Below are the code and all the weights of a small trained network. Each question names an input and a target symbol and asks about switching units off, where a switched-off unit gives its printed mean instead of its output.

import numpy as np


def w(rows, s, z=0):
    codes = np.array(rows[::2]) - 128.0
    scale = np.full(codes.shape[1], s)
    scale[-1] = z or s
    return codes * scale


def f(y):
    return np.maximum(y, 0)


def softmax(a):
    e = np.exp(a - a.max(-1, keepdims=True))
    return e / e.sum(-1, keepdims=True)


def log_softmax(a):
    a = a - a.max(-1, keepdims=True)
    return a - np.log(np.exp(a).sum(-1, keepdims=True))


def net(x, mask):
    ids = ['βεηλμπ'.index(c) for c in x.split()]
    T = len(ids)
    res = E[ids] + P[:T]
    u = 0
    for l in range(2):
        q, k, v = (res @ M[l].T for M in (Q, K, V))
        z = softmax(np.where(np.tri(T) > 0, q @ k.T / 2**0.5, -1e9)) @ v
        res = res + np.where(mask[u], z, O[l][:, -1]) @ O[l][:, :-1]
        u += 1
        y = f(res @ A[l][:, :-1].T + A[l][:, -1])
        res = res + np.where(mask[u : u + 4], y, B[l][:, -1]) @ B[l][:, :-1]
        u += 4
    return log_softmax(res[-1] @ U[:, :-1].T + U[:, -1])


Q, K, V, O, A, B = {}, {}, {}, {}, {}, {}
E = w([
[253,83,126,150,211,163],'β',
[138,189,149,160,96,107],'ε',
[69,55,134,88,188,155],'η',
[99,169,174,177,87,106],'λ',
[97,130,190,190,110,115],'μ',
[150,185,179,65,86,107],'π',
],0.017)
P = w([
[138,103,42,130,236,153],'0',
[176,114,113,115,95,164],'1',
[82,130,120,138,169,195],'2',
[229,90,26,136,62,87],'3',
[58,132,49,232,132,197],'4',
[145,47,164,135,57,123],'5',
[132,121,75,4,109,192],'6',
[189,95,152,117,17,81],'7',
[139,171,174,172,172,103],'8',
[170,46,155,143,71,94],'9',
[118,181,168,108,194,133],'10',
[148,41,175,137,65,91],'11',
[148,235,179,155,177,137],'12',
],0.011)
Q[0] = w([
[161,96,97,155,162,1],'0.h1',
[166,78,67,168,72,187],'0.h1',
],0.0085)
K[0] = w([
[138,81,191,76,108,115],'0.h1',
[102,100,90,154,76,254],'0.h1',
],0.011)
V[0] = w([
[236,119,181,127,10,103],'0.h1',
[87,153,155,2,195,158],'0.h1',
],0.0066)
O[0] = w([
[120,31,76,147,221,117,5],'0.h1',
[31,70,254,203,93,88,240],'0.h1',
],0.0087,0.003)
A[0] = w([
[64,151,162,205,226,229,160],'0.n1',
[136,143,192,254,203,130,171],'0.n2',
[98,215,240,108,183,107,247],'0.n3',
[66,135,50,171,131,102,55],'0.n4',
],0.0085,0.0014)
B[0] = w([
[79,114,5,160,120,98,231],'0.n1',
[153,238,84,79,68,67,216],'0.n2',
[181,149,69,137,193,119,254],'0.n3',
[94,109,159,134,167,192,135],'0.n4',
],0.011,0.0075)
Q[1] = w([
[120,163,74,193,187,109],'1.h1',
[112,188,132,112,154,255],'1.h1',
],0.0091)
K[1] = w([
[95,168,115,47,201,72],'1.h1',
[125,191,77,254,185,226],'1.h1',
],0.0081)
V[1] = w([
[248,101,94,221,33,70],'1.h1',
[57,68,72,143,82,130],'1.h1',
],0.013)
O[1] = w([
[129,38,76,232,165,176,254],'1.h1',
[72,163,100,253,160,70,250],'1.h1',
],0.011,0.0035)
A[1] = w([
[178,169,150,184,38,144,112],'1.n1',
[68,110,58,31,96,136,142],'1.n2',
[153,10,240,160,69,50,120],'1.n3',
[159,28,122,142,66,115,255],'1.n4',
],0.012,0.0041)
B[1] = w([
[129,65,141,121,82,115,189],'1.n1',
[138,86,197,164,68,170,195],'1.n2',
[92,211,87,94,153,255,233],'1.n3',
[75,146,173,119,98,49,255],'1.n4',
],0.014,0.011)
U = w([
[157,42,254,88,68,125,192],'β',
[116,188,237,91,142,22,163],'ε',
[117,121,121,77,166,202,97],'η',
[130,28,125,64,170,110,80],'λ',
[174,101,193,146,159,162,3],'μ',
[175,91,157,166,195,169,59],'π',
],0.0058,0.0031)

Each question gives the input, a string of symbols that net reads in full, and the target symbol t.
The units are the heads (2 rows each of Q, K, V and O) and the neurons (one row each of A and B). Each row of codes is followed by its name. A weight is (code - 128) times the scale printed after its matrix; where a second scale follows, it is the last column's (O, A, B and U).
mask holds one flag per unit, layer by layer, with each layer's heads first. A switched-off unit (its flag False) gives its mean, the last column of its rows in O or B, instead of its output. The means were averaged over made-up inputs and are rounded, as every weight is.
A unit's drop is (log p(t) with every unit on - log p(t) with that unit switched off) / (log p(t) with every unit on - log p(t) with every unit switched off).
The circuit of an input: a set's keep is (log p(t) with only the set's units on - log p(t) with every unit switched off) / (log p(t) with every unit on - log p(t) with every unit switched off). Starting from all 10 units, units are removed one at a time, each time the one whose removal leaves the highest keep (on an exact tie, the one counted first), for as long as the keep stays at least 0.8.
circuit, biggest first: the units of the circuit, biggest drop first
unit that matters most: the unit with the biggest drop
k most important neurons: the k neurons with the biggest drops, biggest first
top k neurons in layer l: the k neurons of layer l with the biggest drops, biggest first
input π η ε λ η ε η λ π λ π π η, target β: circuit, biggest first => 1.n2, 1.h1, 0.n3
input π η η, target β: circuit, biggest first => 1.n2, 1.h1
input η π η η η λ η ε, target β: unit that matters most => 1.n1
input η π μ ε π, target π: 3 most important neurons => 0.n1, 1.n4, 0.n2
input μ η π η η β, target β: circuit, biggest first => 1.n1, 0.h1
input η η μ η π, target π: 2 most important neurons => 1.n4, 0.n1
input η π π π η π η, target ε: 2 most important neurons => 0.n1, 1.n3
input μ μ η μ μ η ε λ η η, target η: top 2 neurons in layer 0 => 0.n1, 0.n3
input β η η μ, target β: 4 most important neurons => 1.n1, 1.n4, 0.n2, 0.n1
input μ π η λ μ π β, target π: circuit, biggest first => 1.h1, 0.n1
input π μ μ η η, target π: top 3 neurons in layer 0 => 0.n1, 0.n2, 0.n4
input η η μ π, target β: 2 most important neurons => 1.n4, 1.n1
input η η μ ε ε, target π: circuit, biggest first => 0.h1, 1.h1, 1.n4, 1.n3
input π η π λ μ μ π λ η λ π μ, target η: 2 most important neurons => 1.n3, 0.n3
input η β μ λ λ, target π: unit that matters most => 0.h1
input η μ η η π η η μ π μ β, target β: 3 most important neurons => 0.n2, 1.n2, 1.n3
input π η η η η η η η β, target ε: 2 most important neurons => 1.n3, 1.n2
input λ η η π μ, target ε: 2 most important neurons => 0.n1, 1.n3
input μ η μ λ μ β μ π η λ λ μ, target η: 3 most important neurons => 1.n3, 0.n1, 0.n3
input π η μ λ λ η η β β, target ε: circuit, biggest first => 1.h1
input μ π β ε, target β: 2 most important neurons => 1.n4, 0.n1
